Below is a small trained network, with its code and all its weights. Each question gives an input and a class and asks what happens when units are switched off, that is, made to give their printed mean instead of their output.

import numpy as np


def w(rows, s, z=0):
    codes = np.array(rows[::2]) - 128.0
    scale = np.full(codes.shape[1], s)
    scale[-1] = z or s
    return codes * scale


def norm(h):
    return h / np.sqrt((h * h).mean(-1, keepdims=True) + 1e-5)


def f(y):
    return y / 2 * (1 + np.tanh(0.7978845608 * (y + 0.044715 * y**3)))


def log_softmax(a):
    a = a - a.max(-1, keepdims=True)
    return a - np.log(np.exp(a).sum(-1, keepdims=True))


def net(x, mask):
    res = np.array(x, float).reshape(1, 8) / 4 @ E
    u = 0
    for l in range(3):
        y = f(norm(res) @ A[l][:, :-1].T + A[l][:, -1])
        res = res + np.where(mask[u : u + 4], y, B[l][:, -1]) @ B[l][:, :-1]
        u += 4
    return log_softmax(norm(res)[-1] @ U[:, :-1].T + U[:, -1])


A, B = {}, {}
E = w([
[83,45,140,38,169,132,44,145,15,225],'x0',
[144,88,177,193,135,122,103,198,113,123],'x1',
[130,122,127,124,127,118,127,128,134,131],'x2',
[134,140,130,129,129,144,119,122,107,118],'x3',
[253,144,122,76,240,137,187,147,127,128],'x4',
[123,114,148,72,121,151,120,162,146,54],'x5',
[116,114,133,129,136,122,136,136,152,144],'x6',
[169,172,96,108,32,189,104,194,145,174],'x7',
],0.0044)
A[0] = w([
[98,177,82,52,152,151,96,39,189,159,65],'L0N1',
[89,112,194,26,105,160,126,163,176,59,179],'L0N2',
[237,36,165,255,126,53,25,220,135,108,105],'L0N3',
[144,145,78,195,108,67,153,100,102,245,255],'L0N4',
],0.0046,0.0052)
B[0] = w([
[96,109,129,131,129,188,139,109,162,146,129],'L0N1',
[205,91,152,139,117,89,103,107,134,111,185],'L0N2',
[94,110,146,72,140,246,158,112,142,97,188],'L0N3',
[188,97,153,103,113,119,103,128,129,71,254],'L0N4',
],0.012,0.005)
A[1] = w([
[200,67,134,209,101,96,88,98,90,138,211],'L1N1',
[2,116,145,202,39,116,73,133,138,129,5],'L1N2',
[63,93,108,157,226,82,141,86,125,63,81],'L1N3',
[116,146,28,44,114,100,123,30,183,131,95],'L1N4',
],0.0066,0.0028)
B[1] = w([
[191,133,148,99,143,105,123,108,152,85,254],'L1N1',
[53,247,173,18,118,80,180,108,162,160,161],'L1N2',
[182,203,158,211,84,201,2,184,112,167,181],'L1N3',
[95,78,137,103,151,225,124,101,117,131,164],'L1N4',
],0.0098,0.0048)
A[2] = w([
[112,74,99,54,159,85,68,163,69,200,137],'L2N1',
[178,180,89,119,254,139,168,198,138,170,43],'L2N2',
[138,168,117,190,119,138,203,92,188,107,158],'L2N3',
[169,135,41,84,43,137,123,197,171,176,8],'L2N4',
],0.0076,0.0014)
B[2] = w([
[74,131,66,241,113,88,232,147,132,77,253],'L2N1',
[64,254,78,9,57,83,79,153,122,152,210],'L2N2',
[21,8,80,152,154,77,156,141,35,133,248],'L2N3',
[138,149,180,213,167,128,42,130,65,226,176],'L2N4',
],0.0086,0.0026)
U = w([
[67,234,126,7,105,82,147,149,150,150,156],'0',
[71,101,59,230,117,76,174,148,115,107,92],'1',
[71,81,141,88,133,254,141,119,144,153,116],'2',
[163,176,173,219,112,155,52,161,142,216,96],'3',
[138,100,120,97,103,126,108,124,143,99,196],'4',
[141,110,141,98,113,123,122,123,126,101,171],'5',
[140,110,141,105,112,122,130,125,136,123,175],'6',
[193,86,151,102,143,95,136,110,185,109,3],'7',
],0.0093,0.0036)

Each question gives the input, the list of numbers given to net, and the class t.
The units are the neurons (one row each of A and B). Each row of codes is followed by its name. A weight is (code - 128) times the scale printed after its matrix; where a second scale follows, it is the last column's (A, B and U).
mask holds one flag per neuron, layer by layer. A switched-off neuron (its flag False) gives its mean, the last column of its row in B, instead of its output. The means were averaged over made-up inputs and are rounded, as every weight is.
A unit's drop is (log p(t) with every unit on - log p(t) with that unit switched off) / (log p(t) with every unit on - log p(t) with every unit switched off).
The circuit of an input: a set's keep is (log p(t) with only the set's units on - log p(t) with every unit switched off) / (log p(t) with every unit on - log p(t) with every unit switched off). Starting from all 12 units, units are removed one at a time, each time the one whose removal leaves the highest keep (on an exact tie, the one counted first), for as long as the keep stays at least 0.8.
units of the circuit, in order: the units of the circuit, biggest drop first
unit that matters most: the unit with the biggest drop
k most important neurons: the k neurons with the biggest drops, biggest first
top k neurons in layer l: the k neurons of layer l with the biggest drops, biggest first
input [6,-4,1,-6,3,-5,1,-3], class 1: 2 most important neurons	(L2N1 L0N2)
input [2,0,-6,-2,-7,5,3,7], class 0: units of the circuit, in order	(L1N2)
input [-8,-7,5,6,1,0,-6,4], class 1: 2 most important neurons	(L2N3 L0N3)
input [-8,-1,1,7,1,7,1,-3], class 1: units of the circuit, in order	(L2N3 L0N4)
input [-1,7,-1,2,-7,5,2,7], class 0: top 2 neurons in layer 1	(L1N2 L1N3)
input [5,8,-1,-7,6,1,3,-5], class 2: top 3 neurons in layer 1	(L1N2 L1N1 L1N3)
input [-2,-7,-3,1,-4,-3,1,-5], class 2: 3 most important neurons	(L1N4 L0N1 L0N2)
input [-6,2,7,0,-1,2,-4,-7], class 3: 2 most important neurons	(L1N3 L0N4)
input [6,4,-1,4,1,-8,1,4], class 7: top 2 neurons in layer 2	(L2N3 L2N2)
input [6,0,-1,6,-5,-1,0,-4], class 1: top 2 neurons in layer 0	(L0N2 L0N1)
input [-3,-8,4,-7,5,3,-2,-6], class 2: units of the circuit, in order	(L1N4 L0N4)
input [-1,-7,8,-2,5,-4,-2,-8], class 3: 2 most important neurons	(L1N3 L0N3)
input [7,7,4,-6,5,0,-1,-2], class 1: 2 most important neurons	(L2N1 L1N1)
input [6,5,6,0,-5,4,-5,-1], class 1: 3 most important neurons	(L2N1 L0N4 L0N3)
input [8,-1,3,7,-5,6,-7,-5], class 1: unit that matters most	L2N1
input [1,-4,3,2,-6,-7,3,-4], class 7: 4 most important neurons	(L0N4 L1N1 L0N3 L2N2)
input [-1,3,5,-2,4,5,-3,8], class 3: 2 most important neurons	(L2N4 L0N4)
input [-3,8,3,-4,0,5,-8,-7], class 2: 2 most important neurons	(L0N3 L0N4)
input [-6,5,0,-7,7,-5,0,5], class 0: 2 most important neurons	(L2N2 L0N2)
input [1,-6,-4,-1,1,0,8,8], class 3: 2 most important neurons	(L2N4 L0N3)
input [-1,-2,-2,2,5,6,6,7], class 3: top neuron in layer 2	(L2N4)
input [-3,-2,5,-6,8,0,-1,6], class 0: 2 most important neurons	(L2N2 L1N3)
input [4,-8,5,2,3,-3,1,-5], class 2: 3 most important neurons	(L1N4 L0N1 L0N2)
input [-5,2,-6,-5,-8,8,3,6], class 0: 2 most important neurons	(L1N2 L0N4)
input [-1,2,5,-5,-5,-8,-5,3], class 7: top 2 neurons in layer 1	(L1N1 L1N3)
input [8,-8,-7,7,0,-5,7,-8], class 1: top 2 neurons in layer 0	(L0N3 L0N2)
input [-1,-3,0,-3,-3,7,-5,-5], class 7: unit that matters most	L0N2
input [2,4,1,-4,4,3,-1,8], class 3: top 2 neurons in layer 1	(L1N1 L1N4)
input [4,6,6,4,-2,1,6,-3], class 2: top 2 neurons in layer 0	(L0N3 L0N4)
input [1,-7,1,4,-8,-6,5,-4], class 0: top 2 neurons in layer 0	(L0N2 L0N3)
